Here is a tiny trained network, its code and every weight. The questions are about switching its units off for an input and a class, where a switched-off unit gives its printed mean instead of its output.

import numpy as np


def w(rows, s, z=0):
    codes = np.array(rows[::2]) - 128.0
    scale = np.full(codes.shape[1], s)
    scale[-1] = z or s
    return codes * scale


def norm(h):
    return h / np.sqrt((h * h).mean(-1, keepdims=True) + 1e-5)


def f(y):
    return np.maximum(y, 0)


def log_softmax(a):
    a = a - a.max(-1, keepdims=True)
    return a - np.log(np.exp(a).sum(-1, keepdims=True))


def net(x, mask):
    res = np.array(x, float).reshape(1, 3) / 4 @ E
    u = 0
    for l in range(3):
        y = f(norm(res) @ A[l][:, :-1].T + A[l][:, -1])
        res = res + np.where(mask[u : u + 10], y, B[l][:, -1]) @ B[l][:, :-1]
        u += 10
    return log_softmax(norm(res)[-1] @ U[:, :-1].T + U[:, -1])


A, B = {}, {}
E = w([
[63,50,96,124,126,86,108,103],'x0',
[117,149,70,133,149,100,180,197],'x1',
[56,108,254,162,216,97,150,91],'x2',
],0.0097)
A[0] = w([
[109,7,130,75,126,103,99,85,84],'0.n1',
[78,138,120,165,147,139,173,123,32],'0.n2',
[60,165,162,120,164,65,189,133,26],'0.n3',
[176,134,162,127,113,138,140,78,57],'0.n4',
[38,72,78,154,121,80,115,73,36],'0.n5',
[131,167,111,142,166,108,131,175,10],'0.n6',
[89,76,126,115,104,51,78,113,32],'0.n7',
[139,109,145,107,144,65,217,236,3],'0.n8',
[146,180,154,167,180,147,188,120,95],'0.n9',
[111,139,111,138,164,117,168,209,41],'0.n10',
],0.012,0.0059)
B[0] = w([
[85,50,89,65,155,150,91,14,254],'0.n1',
[109,100,142,171,133,69,151,88,155],'0.n2',
[109,104,103,254,173,59,212,7,216],'0.n3',
[84,85,125,44,91,188,159,165,166],'0.n4',
[45,42,95,74,254,172,90,26,236],'0.n5',
[100,162,113,161,242,127,101,190,156],'0.n6',
[128,43,65,14,143,184,46,95,201],'0.n7',
[142,178,66,179,217,70,149,170,200],'0.n8',
[80,165,185,108,160,116,170,148,213],'0.n9',
[104,245,90,218,217,45,171,128,190],'0.n10',
],0.0078,0.0073)
A[1] = w([
[149,140,174,153,164,87,176,68,201],'1.n1',
[166,121,106,75,33,168,136,67,110],'1.n2',
[182,112,148,141,155,112,104,133,46],'1.n3',
[91,184,82,124,73,150,124,173,200],'1.n4',
[198,116,132,145,136,82,49,110,92],'1.n5',
[75,82,252,146,101,127,136,72,176],'1.n6',
[145,77,174,102,159,138,190,87,50],'1.n7',
[102,84,117,140,76,95,138,119,94],'1.n8',
[100,134,88,64,152,63,114,165,1],'1.n9',
[118,112,121,146,137,147,111,150,7],'1.n10',
],0.011,0.0028)
B[1] = w([
[205,134,122,45,37,74,126,163,237],'1.n1',
[185,55,32,229,252,60,125,176,231],'1.n2',
[127,149,116,161,15,138,157,148,128],'1.n3',
[206,111,158,151,42,161,94,120,200],'1.n4',
[97,203,50,182,147,137,160,148,138],'1.n5',
[84,154,36,87,3,254,122,127,254],'1.n6',
[131,169,65,103,114,202,111,144,206],'1.n7',
[136,163,105,125,155,165,161,74,148],'1.n8',
[162,95,61,204,45,251,86,52,162],'1.n9',
[90,172,173,110,172,100,83,141,128],'1.n10',
],0.0075,0.0076)
A[2] = w([
[141,102,124,229,138,118,55,164,25],'2.n1',
[132,206,171,9,40,180,67,206,69],'2.n2',
[140,218,206,96,94,138,180,124,211],'2.n3',
[79,43,92,52,113,138,133,93,64],'2.n4',
[232,24,148,114,86,137,65,102,34],'2.n5',
[91,34,122,99,147,134,36,101,40],'2.n6',
[120,17,184,137,104,128,65,108,98],'2.n7',
[220,159,82,148,180,165,53,255,23],'2.n8',
[120,106,167,126,130,98,115,128,77],'2.n9',
[43,173,127,165,112,56,192,94,253],'2.n10',
],0.011,0.0033)
B[2] = w([
[159,175,98,182,124,93,151,160,170],'2.n1',
[143,87,240,113,153,99,162,163,190],'2.n2',
[63,61,103,69,67,188,122,103,183],'2.n3',
[107,66,154,62,130,141,70,66,254],'2.n4',
[155,189,99,186,153,53,141,115,205],'2.n5',
[116,99,56,104,154,196,79,141,241],'2.n6',
[93,150,89,128,171,135,121,88,180],'2.n7',
[153,130,129,108,8,161,127,148,247],'2.n8',
[119,132,140,115,135,97,126,95,128],'2.n9',
[179,150,65,171,131,132,101,128,205],'2.n10',
],0.013,0.0097)
U = w([
[128,127,216,159,126,69,95,125,65],'0',
[201,174,57,201,55,117,138,161,173],'1',
[106,107,233,63,52,189,155,155,123],'2',
[134,178,147,217,247,8,180,120,159],'3',
[91,72,53,91,141,169,71,80,200],'4',
[94,111,152,146,133,69,93,174,2],'5',
[125,139,195,154,153,96,79,151,37],'6',
],0.018,0.0072)

Each question gives the input, the list of numbers given to net, and the class t.
The units are the neurons (one row each of A and B). Each row of codes is followed by its name. A weight is (code - 128) times the scale printed after its matrix; where a second scale follows, it is the last column's (A, B and U).
mask holds one flag per neuron, layer by layer. A switched-off neuron (its flag False) gives its mean, the last column of its row in B, instead of its output. The means were averaged over made-up inputs and are rounded, as every weight is.
A unit's drop is (log p(t) with every unit on - log p(t) with that unit switched off) / (log p(t) with every unit on - log p(t) with every unit switched off).
The circuit of an input: a set's keep is (log p(t) with only the set's units on - log p(t) with every unit switched off) / (log p(t) with every unit on - log p(t) with every unit switched off). Starting from the 12 units with the biggest drops (on a tie, the unit counted first), units are removed one at a time, each time the one whose removal leaves the highest keep (on an exact tie, the one counted first), for as long as the keep stays at least 0.8.
circuit, biggest first: the units of the circuit, biggest drop first
most important unit: the unit with the biggest drop
top k neurons: the k neurons with the biggest drops, biggest first
k most important neurons of layer l: the k neurons of layer l with the biggest drops, biggest first
drop of u: that unit's drop, to one decimal
input [-8,6,-4], class 1: circuit, biggest first	[2.n4]
input [-6,4,-4], class 2: circuit, biggest first	[1.n2; 0.n3; 2.n2]
input [3,5,7], class 3: circuit, biggest first	[0.n3; 2.n3]
input [0,2,4], class 1: top 3 neurons	[2.n10; 1.n1; 1.n2]
input [-3,-3,-1], class 1: top 2 neurons	[1.n2; 0.n5]
input [0,-6,6], class 2: 2 most important neurons of layer 0	[0.n5; 0.n7]
input [-2,1,3], class 1: top 2 neurons	[0.n3; 2.n10]
input [-8,5,-2], class 1: top 2 neurons	[0.n10; 0.n8]
input [-6,3,-3], class 2: top 2 neurons	[1.n2; 0.n3]
input [-8,3,-1], class 2: top 3 neurons	[1.n2; 0.n3; 2.n3]
input [-7,8,1], class 1: 2 most important neurons of layer 0	[0.n5; 0.n1]
input [-2,4,6], class 3: drop of 2.n8	0.1
input [-8,1,7], class 2: drop of 1.n1	0.2
input [1,-1,-3], class 1: most important unit	0.n5
input [4,7,8], class 3: drop of 0.n3	0.4
input [-5,-8,4], class 2: drop of 2.n6	0.0
